Below is a small trained network, with its code and all its weights. Each question gives an input and a target symbol and asks what happens when units are switched off, that is, made to give their printed mean instead of their output.

import numpy as np


def w(rows, s, z=0):
    codes = np.array(rows[::2]) - 128.0
    scale = np.full(codes.shape[1], s)
    scale[-1] = z or s
    return codes * scale


def f(y):
    return np.maximum(y, 0)


def softmax(a):
    e = np.exp(a - a.max(-1, keepdims=True))
    return e / e.sum(-1, keepdims=True)


def log_softmax(a):
    a = a - a.max(-1, keepdims=True)
    return a - np.log(np.exp(a).sum(-1, keepdims=True))


def net(x, mask):
    ids = ['ΔΘΛΠΨαβγεηξτ'.index(c) for c in x.split()]
    T = len(ids)
    res = E[ids] + P[:T]
    r = res
    for j in range(3):
        rows = slice(2 * j, 2 * j + 2)
        q, k, v = (r @ M[0][rows].T for M in (Q, K, V))
        z = softmax(np.where(np.tri(T) > 0, q @ k.T / 2**0.5, -1e9)) @ v
        o = O[0][rows]
        res = res + np.where(mask[j], z, o[:, -1]) @ o[:, :-1]
    y = f(res @ A[0][:, :-1].T + A[0][:, -1])
    res = res + np.where(mask[3:27], y, B[0][:, -1]) @ B[0][:, :-1]
    return log_softmax(res[-1] @ U[:, :-1].T + U[:, -1])


Q, K, V, O, A, B = {}, {}, {}, {}, {}, {}
E = w([
[186,211,197],'Δ',
[116,170,232],'Θ',
[84,48,172],'Λ',
[122,6,93],'Π',
[224,140,93],'Ψ',
[128,83,147],'α',
[153,106,145],'β',
[141,122,198],'γ',
[125,116,206],'ε',
[156,118,164],'η',
[188,43,73],'ξ',
[156,89,137],'τ',
],0.011)
P = w([
[186,1,183],'0',
[126,194,139],'1',
[133,178,143],'2',
[145,163,150],'3',
[144,161,154],'4',
[142,148,164],'5',
[144,142,171],'6',
[154,131,171],'7',
[150,125,180],'8',
[158,125,181],'9',
],0.01)
Q[0] = w([
[65,200,62],'H0',
[66,167,10],'H0',
[113,141,44],'H1',
[50,97,152],'H1',
[193,76,200],'H2',
[200,111,163],'H2',
],0.012)
K[0] = w([
[81,249,96],'H0',
[38,241,74],'H0',
[51,210,192],'H1',
[189,180,76],'H1',
[206,4,134],'H2',
[178,70,255],'H2',
],0.0097)
V[0] = w([
[250,197,11],'H0',
[191,30,96],'H0',
[97,232,210],'H1',
[68,96,188],'H1',
[58,64,2],'H2',
[156,202,219],'H2',
],0.0067)
O[0] = w([
[255,116,97,95],'H0',
[121,189,66,255],'H0',
[127,36,156,84],'H1',
[24,141,200,132],'H1',
[90,178,53,73],'H2',
[158,77,217,128],'H2',
],0.0088,0.0079)
A[0] = w([
[160,20,188,118],'N0',
[169,160,111,129],'N1',
[67,159,82,112],'N2',
[118,150,98,118],'N3',
[112,123,110,186],'N4',
[140,210,237,82],'N5',
[131,203,177,93],'N6',
[126,191,171,87],'N7',
[162,210,179,122],'N8',
[197,148,247,72],'N9',
[149,77,106,135],'N10',
[105,74,62,255],'N11',
[173,104,86,128],'N12',
[31,110,162,151],'N13',
[164,83,74,164],'N14',
[85,225,133,101],'N15',
[130,125,129,113],'N16',
[77,118,137,127],'N17',
[19,158,152,112],'N18',
[180,132,135,94],'N19',
[144,182,151,108],'N20',
[182,145,166,132],'N21',
[93,221,76,86],'N22',
[119,1,37,151],'N23',
],0.0075,0.0072)
B[0] = w([
[74,69,26,214],'N0',
[143,117,169,203],'N1',
[114,92,111,179],'N2',
[113,125,93,161],'N3',
[117,181,147,193],'N4',
[159,62,104,237],'N5',
[145,33,98,195],'N6',
[140,96,92,174],'N7',
[144,42,143,253],'N8',
[164,17,83,242],'N9',
[157,126,86,151],'N10',
[99,241,67,240],'N11',
[157,169,126,171],'N12',
[79,121,245,194],'N13',
[148,185,100,188],'N14',
[142,37,126,220],'N15',
[158,142,152,128],'N16',
[73,147,170,151],'N17',
[82,88,159,190],'N18',
[151,80,147,160],'N19',
[130,119,116,184],'N20',
[160,129,137,217],'N21',
[120,67,68,227],'N22',
[154,81,3,162],'N23',
],0.005,0.0049)
U = w([
[140,12,80,108],'Δ',
[70,54,140,2],'Θ',
[10,201,172,160],'Λ',
[22,105,1,105],'Π',
[225,170,91,199],'Ψ',
[65,216,171,144],'α',
[100,189,161,149],'β',
[87,120,175,212],'γ',
[63,118,170,151],'ε',
[98,143,145,44],'η',
[120,179,18,16],'ξ',
[93,202,146,126],'τ',
],0.006,0.003)

Each question gives the input, a string of symbols that net reads in full, and the target symbol t.
The units are the heads (2 rows each of Q, K, V and O) and the neurons (one row each of A and B). Each row of codes is followed by its name. A weight is (code - 128) times the scale printed after its matrix; where a second scale follows, it is the last column's (O, A, B and U).
mask holds one flag per unit, heads first, then neurons. A switched-off unit (its flag False) gives its mean, the last column of its rows in O or B, instead of its output. The means were averaged over made-up inputs and are rounded, as every weight is.
A unit's drop is (log p(t) with every unit on - log p(t) with that unit switched off) / (log p(t) with every unit on - log p(t) with every unit switched off).
The circuit of an input: a set's keep is (log p(t) with only the set's units on - log p(t) with every unit switched off) / (log p(t) with every unit on - log p(t) with every unit switched off). Starting from the 12 units with the biggest drops (on a tie, the unit counted first), units are removed one at a time, each time the one whose removal leaves the highest keep (on an exact tie, the one counted first), for as long as the keep stays at least 0.8.
units of the circuit, in order: the units of the circuit, biggest drop first
most important unit: the unit with the biggest drop
top k neurons: the k neurons with the biggest drops, biggest first
which heads matter: for each layer, one digit per head in row order, 1 if its drop is at least 0.15 and else 0, layers parted by /
drop of u: that unit's drop, to one decimal
input Ψ γ Π Δ Π ξ Θ Ψ Ψ Θ, target Ψ: units of the circuit, in order -> H0, H1
input Δ Λ γ Ψ Δ γ Ψ, target Δ: units of the circuit, in order -> H2, H0, N9, H1
input Δ Δ γ, target Δ: units of the circuit, in order -> H2, N9, N0, H1
input Π Ψ Θ Λ Π Π Ψ Δ τ, target Π: units of the circuit, in order -> H2, H0
input α η η Π Λ, target Λ: which heads matter -> 100
input Ψ ε Δ Ψ ξ, target Ψ: which heads matter -> 100
input Π β ξ, target ξ: which heads matter -> 001
input Θ α Ψ Ψ Ψ η Ψ β Ψ Δ, target Δ: top 2 neurons -> N9, N5
input Δ Δ η, target Δ: units of the circuit, in order -> H2, N9, H0, H1
input Δ β γ γ ξ γ γ, target Δ: which heads matter -> 101
input Ψ ε β Ψ Π Δ Ψ Θ, target Ψ: which heads matter -> 110
input Π α Λ Δ, target Π: which heads matter -> 101
input Ψ Ψ Ψ Ψ γ Ψ Ψ Ψ Ψ Δ, target Ψ: which heads matter -> 110
input Π Ψ Π ξ α, target Π: most important unit -> H2
input Ψ Ψ Π Δ Δ η Θ β, target Ψ: which heads matter -> 100
input Π β η Ψ Π ξ, target Π: drop of H0 -> 0.3
input ξ Δ β Ψ Ψ Ψ Π, target ξ: drop of N23 -> 0.1
input Ψ η Ψ Θ Θ Ψ Λ ε, target Ψ: drop of H0 -> 0.6
